Below is a small trained network, with its code and all its weights. Each question gives an input and a class and asks what happens when units are switched off, that is, made to give their printed mean instead of their output.

import numpy as np


def w(rows, s, z=0):
    codes = np.array(rows[::2]) - 128.0
    scale = np.full(codes.shape[1], s)
    scale[-1] = z or s
    return codes * scale


def f(y):
    return np.maximum(y, 0)


def log_softmax(a):
    a = a - a.max(-1, keepdims=True)
    return a - np.log(np.exp(a).sum(-1, keepdims=True))


def net(x, mask):
    res = np.array(x, float).reshape(1, 4) / 4 @ E
    y = f(res @ A[0][:, :-1].T + A[0][:, -1])
    res = res + np.where(mask, y, B[0][:, -1]) @ B[0][:, :-1]
    return log_softmax(res[-1] @ U[:, :-1].T + U[:, -1])


A, B = {}, {}
E = w([
[85,67,244],'x0',
[127,128,128],'x1',
[84,38,12],'x2',
[2,196,105],'x3',
],0.0097)
A[0] = w([
[191,56,84,255],'neuron 1',
[96,69,138,118],'neuron 2',
[62,121,109,208],'neuron 3',
[2,96,97,90],'neuron 4',
[135,93,161,97],'neuron 5',
[167,104,149,71],'neuron 6',
[103,187,95,144],'neuron 7',
[100,97,165,173],'neuron 8',
[144,146,147,143],'neuron 9',
[237,146,119,236],'neuron 10',
[113,166,165,39],'neuron 11',
[118,90,177,163],'neuron 12',
[107,182,94,87],'neuron 13',
],0.015,0.0039)
B[0] = w([
[84,29,112,246],'neuron 1',
[146,104,94,176],'neuron 2',
[116,187,64,214],'neuron 3',
[162,149,36,252],'neuron 4',
[113,106,187,167],'neuron 5',
[149,139,154,171],'neuron 6',
[93,213,199,195],'neuron 7',
[122,97,116,187],'neuron 8',
[122,145,106,163],'neuron 9',
[245,125,64,253],'neuron 10',
[55,123,167,168],'neuron 11',
[115,110,162,192],'neuron 12',
[95,194,151,181],'neuron 13',
],0.012,0.011)
U = w([
[163,148,78,220],'0',
[110,212,182,52],'1',
[133,87,91,101],'2',
[109,176,94,11],'3',
[149,92,212,170],'4',
[10,134,158,255],'5',
[62,46,135,35],'6',
],0.014,0.0052)

Each question gives the input, the list of numbers given to net, and the class t.
The units are the neurons (one row each of A and B). Each row of codes is followed by its name. A weight is (code - 128) times the scale printed after its matrix; where a second scale follows, it is the last column's (A, B and U).
mask holds one flag per neuron, in row order. A switched-off neuron (its flag False) gives its mean, the last column of its row in B, instead of its output. The means were averaged over made-up inputs and are rounded, as every weight is.
A unit's drop is (log p(t) with every unit on - log p(t) with that unit switched off) / (log p(t) with every unit on - log p(t) with every unit switched off).
The circuit of an input: a set's keep is (log p(t) with only the set's units on - log p(t) with every unit switched off) / (log p(t) with every unit on - log p(t) with every unit switched off). Starting from the 12 units with the biggest drops (on a tie, the unit counted first), units are removed one at a time, each time the one whose removal leaves the highest keep (on an exact tie, the one counted first), for as long as the keep stays at least 0.8.
units of the circuit, in order: the units of the circuit, biggest drop first
most important unit: the unit with the biggest drop
top k neurons: the k neurons with the biggest drops, biggest first
drop when u is switched off: that unit's drop, to one decimal
input [-3,8,4,-6], class 2: most important unit	neuron 1
input [0,-7,0,7], class 1: units of the circuit, in order	(neuron 7; neuron 1)
input [7,-8,4,2], class 0: top 2 neurons	(neuron 4; neuron 1)
input [1,0,-3,-8], class 4: top 3 neurons	(neuron 4; neuron 3; neuron 5)
input [-6,-7,1,1], class 3: top 2 neurons	(neuron 7; neuron 13)
input [4,8,-1,-1], class 4: units of the circuit, in order	(neuron 3; neuron 4)
input [-5,3,4,3], class 3: top 2 neurons	(neuron 10; neuron 7)
input [4,-1,-5,1], class 5: top 2 neurons	(neuron 10; neuron 11)
input [6,-1,8,2], class 0: top 2 neurons	(neuron 4; neuron 3)
input [1,7,-1,-3], class 4: top 2 neurons	(neuron 4; neuron 3)
input [-6,2,3,-7], class 2: top 2 neurons	(neuron 1; neuron 10)
input [-8,-5,2,-4], class 2: top 3 neurons	(neuron 1; neuron 4; neuron 3)
input [-6,4,4,3], class 3: units of the circuit, in order	(neuron 10; neuron 7; neuron 4; neuron 3)
input [2,-6,-5,-4], class 4: units of the circuit, in order	(neuron 4)
input [1,5,2,-3], class 6: units of the circuit, in order	(neuron 4; neuron 1)
input [-7,2,6,2], class 3: top 3 neurons	(neuron 10; neuron 7; neuron 13)
input [4,-5,2,-8], class 6: top 3 neurons	(neuron 1; neuron 4; neuron 7)
input [-6,0,4,2], class 3: top 2 neurons	(neuron 10; neuron 7)
input [-5,6,2,-2], class 2: drop when neuron 3 is switched off	0.3
input [-5,-4,4,5], class 3: drop when neuron 7 is switched off	0.2
input [2,-7,6,-6], class 6: units of the circuit, in order	(neuron 1)
input [-6,-5,-8,8], class 1: drop when neuron 7 is switched off	0.1
